Below is a small trained network, with its code and all its weights. Each question gives an input and a class and asks what happens when units are switched off, that is, made to give their printed mean instead of their output.

import numpy as np


def w(rows, s, z=0):
    codes = np.array(rows[::2]) - 128.0
    scale = np.full(codes.shape[1], s)
    scale[-1] = z or s
    return codes * scale


def norm(h):
    return h / np.sqrt((h * h).mean(-1, keepdims=True) + 1e-5)


def f(y):
    return y / 2 * (1 + np.tanh(0.7978845608 * (y + 0.044715 * y**3)))


def log_softmax(a):
    a = a - a.max(-1, keepdims=True)
    return a - np.log(np.exp(a).sum(-1, keepdims=True))


def net(x, mask):
    res = np.array(x, float).reshape(1, 6) / 4 @ E
    u = 0
    for l in range(3):
        y = f(norm(res) @ A[l][:, :-1].T + A[l][:, -1])
        res = res + np.where(mask[u : u + 5], y, B[l][:, -1]) @ B[l][:, :-1]
        u += 5
    return log_softmax(norm(res)[-1] @ U[:, :-1].T + U[:, -1])


A, B = {}, {}
E = w([
[127,129,124,132,127,129,129,123,127],'x0',
[131,131,125,127,127,124,127,126,126],'x1',
[138,107,128,141,2,112,153,146,148],'x2',
[15,155,106,143,107,101,72,108,191],'x3',
[129,128,127,128,129,127,126,131,128],'x4',
[129,127,34,79,162,102,187,166,195],'x5',
],0.0091)
A[0] = w([
[202,165,104,116,147,145,140,168,157,34],'0.n0',
[205,138,97,95,106,121,88,124,1,51],'0.n1',
[167,172,247,226,173,178,147,176,90,66],'0.n2',
[163,140,124,177,47,130,181,188,129,122],'0.n3',
[57,140,52,143,150,56,148,177,178,2],'0.n4',
],0.0055,0.0037)
B[0] = w([
[174,79,27,115,163,172,104,164,200,138],'0.n0',
[157,46,139,87,129,194,116,24,170,182],'0.n1',
[118,56,148,87,145,113,89,47,226,253],'0.n2',
[189,31,123,113,99,30,144,86,162,232],'0.n3',
[99,58,201,42,110,189,137,1,154,215],'0.n4',
],0.0071,0.0025)
A[1] = w([
[45,176,91,151,145,95,166,185,192,14],'1.n0',
[74,151,88,160,126,94,145,188,161,6],'1.n1',
[152,133,75,120,35,110,218,254,66,137],'1.n2',
[174,153,110,87,212,242,138,90,185,39],'1.n3',
[96,110,135,169,10,49,127,133,172,76],'1.n4',
],0.0057,0.0025)
B[1] = w([
[108,93,182,94,130,145,106,70,158,152],'1.n0',
[124,141,147,50,175,200,103,112,120,119],'1.n1',
[77,56,158,160,193,120,78,138,169,194],'1.n2',
[137,126,131,131,153,254,99,162,100,239],'1.n3',
[131,213,139,94,132,198,135,164,108,255],'1.n4',
],0.0088,0.0038)
A[2] = w([
[107,154,112,141,157,212,112,234,124,204],'2.n0',
[218,85,195,185,96,170,115,121,16,252],'2.n1',
[62,201,155,216,122,113,71,165,94,79],'2.n2',
[179,140,45,128,160,154,235,214,112,60],'2.n3',
[74,130,145,133,254,111,81,55,92,241],'2.n4',
],0.0089,0.0019)
B[2] = w([
[95,221,134,146,111,141,132,75,143,188],'2.n0',
[31,177,80,94,119,132,137,133,174,223],'2.n1',
[204,107,200,247,140,29,83,120,94,178],'2.n2',
[194,170,191,194,110,67,143,188,66,184],'2.n3',
[186,40,71,102,173,151,132,152,54,254],'2.n4',
],0.011,0.009)
U = w([
[91,100,75,57,212,215,102,96,124,218],'0',
[56,136,117,71,47,115,141,84,219,189],'1',
[190,255,126,145,180,149,156,170,86,109],'2',
[194,65,136,136,116,53,166,190,151,88],'3',
[187,66,136,174,169,84,59,97,58,1],'4',
[98,210,199,185,93,79,81,123,144,98],'5',
],0.022,0.0025)

Each question gives the input, the list of numbers given to net, and the class t.
The units are the neurons (one row each of A and B). Each row of codes is followed by its name. A weight is (code - 128) times the scale printed after its matrix; where a second scale follows, it is the last column's (A, B and U).
mask holds one flag per neuron, layer by layer. A switched-off neuron (its flag False) gives its mean, the last column of its row in B, instead of its output. The means were averaged over made-up inputs and are rounded, as every weight is.
A unit's drop is (log p(t) with every unit on - log p(t) with that unit switched off) / (log p(t) with every unit on - log p(t) with every unit switched off).
The circuit of an input: a set's keep is (log p(t) with only the set's units on - log p(t) with every unit switched off) / (log p(t) with every unit on - log p(t) with every unit switched off). Starting from the 12 units with the biggest drops (on a tie, the unit counted first), units are removed one at a time, each time the one whose removal leaves the highest keep (on an exact tie, the one counted first), for as long as the keep stays at least 0.8.
units of the circuit, in order: the units of the circuit, biggest drop first
k most important neurons: the k neurons with the biggest drops, biggest first
k most important neurons of layer l: the k neurons of layer l with the biggest drops, biggest first
drop when u is switched off: that unit's drop, to one decimal
input [-6,7,1,-3,5,-5], class 1: units of the circuit, in order => [2.n1]
input [4,-8,4,0,-6,-3], class 1: 3 most important neurons => [0.n3 2.n1 2.n3]
input [-2,-3,-6,0,5,3], class 2: units of the circuit, in order => [0.n2 2.n3]
input [-3,-7,8,4,1,-2], class 5: 2 most important neurons => [1.n4 2.n4]
input [8,5,0,-4,-3,6], class 2: 2 most important neurons => [0.n0 2.n0]
input [3,5,4,1,4,8], class 1: 2 most important neurons => [2.n4 2.n2]
input [2,1,-8,5,1,0], class 4: 2 most important neurons of layer 2 => [2.n2 2.n1]
input [6,-8,1,-1,-7,8], class 3: 2 most important neurons of layer 2 => [2.n3 2.n1]
input [-6,-6,4,6,4,0], class 5: 4 most important neurons => [1.n4 0.n2 2.n1 2.n2]
input [6,-2,7,0,8,-6], class 1: 2 most important neurons => [2.n1 0.n3]
input [-7,-6,0,7,4,-6], class 4: 3 most important neurons => [2.n2 2.n1 1.n3]
input [-2,1,6,-6,6,0], class 1: 3 most important neurons => [2.n1 2.n4 2.n2]
input [-3,4,0,8,4,-3], class 4: 2 most important neurons => [2.n2 2.n1]
input [-3,5,-8,0,-1,2], class 2: 4 most important neurons of layer 0 => [0.n2 0.n4 0.n1 0.n3]
input [0,-6,-3,-2,-5,-8], class 0: most important neuron => [2.n1]
input [-7,-4,5,3,-1,0], class 5: 2 most important neurons => [1.n4 0.n2]
input [0,-7,8,3,7,-1], class 5: 2 most important neurons => [1.n4 2.n4]
input [8,4,-3,-2,6,1], class 2: 2 most important neurons => [2.n3 0.n4]
input [0,8,-8,8,6,-4], class 4: drop when 2.n2 is switched off => 0.1
input [3,-6,-7,3,-1,-1], class 4: drop when 2.n2 is switched off => 0.2
input [2,2,7,-2,1,-6], class 1: drop when 2.n0 is switched off => 0.0
input [-5,-4,8,5,-7,-1], class 5: drop when 2.n2 is switched off => 0.1
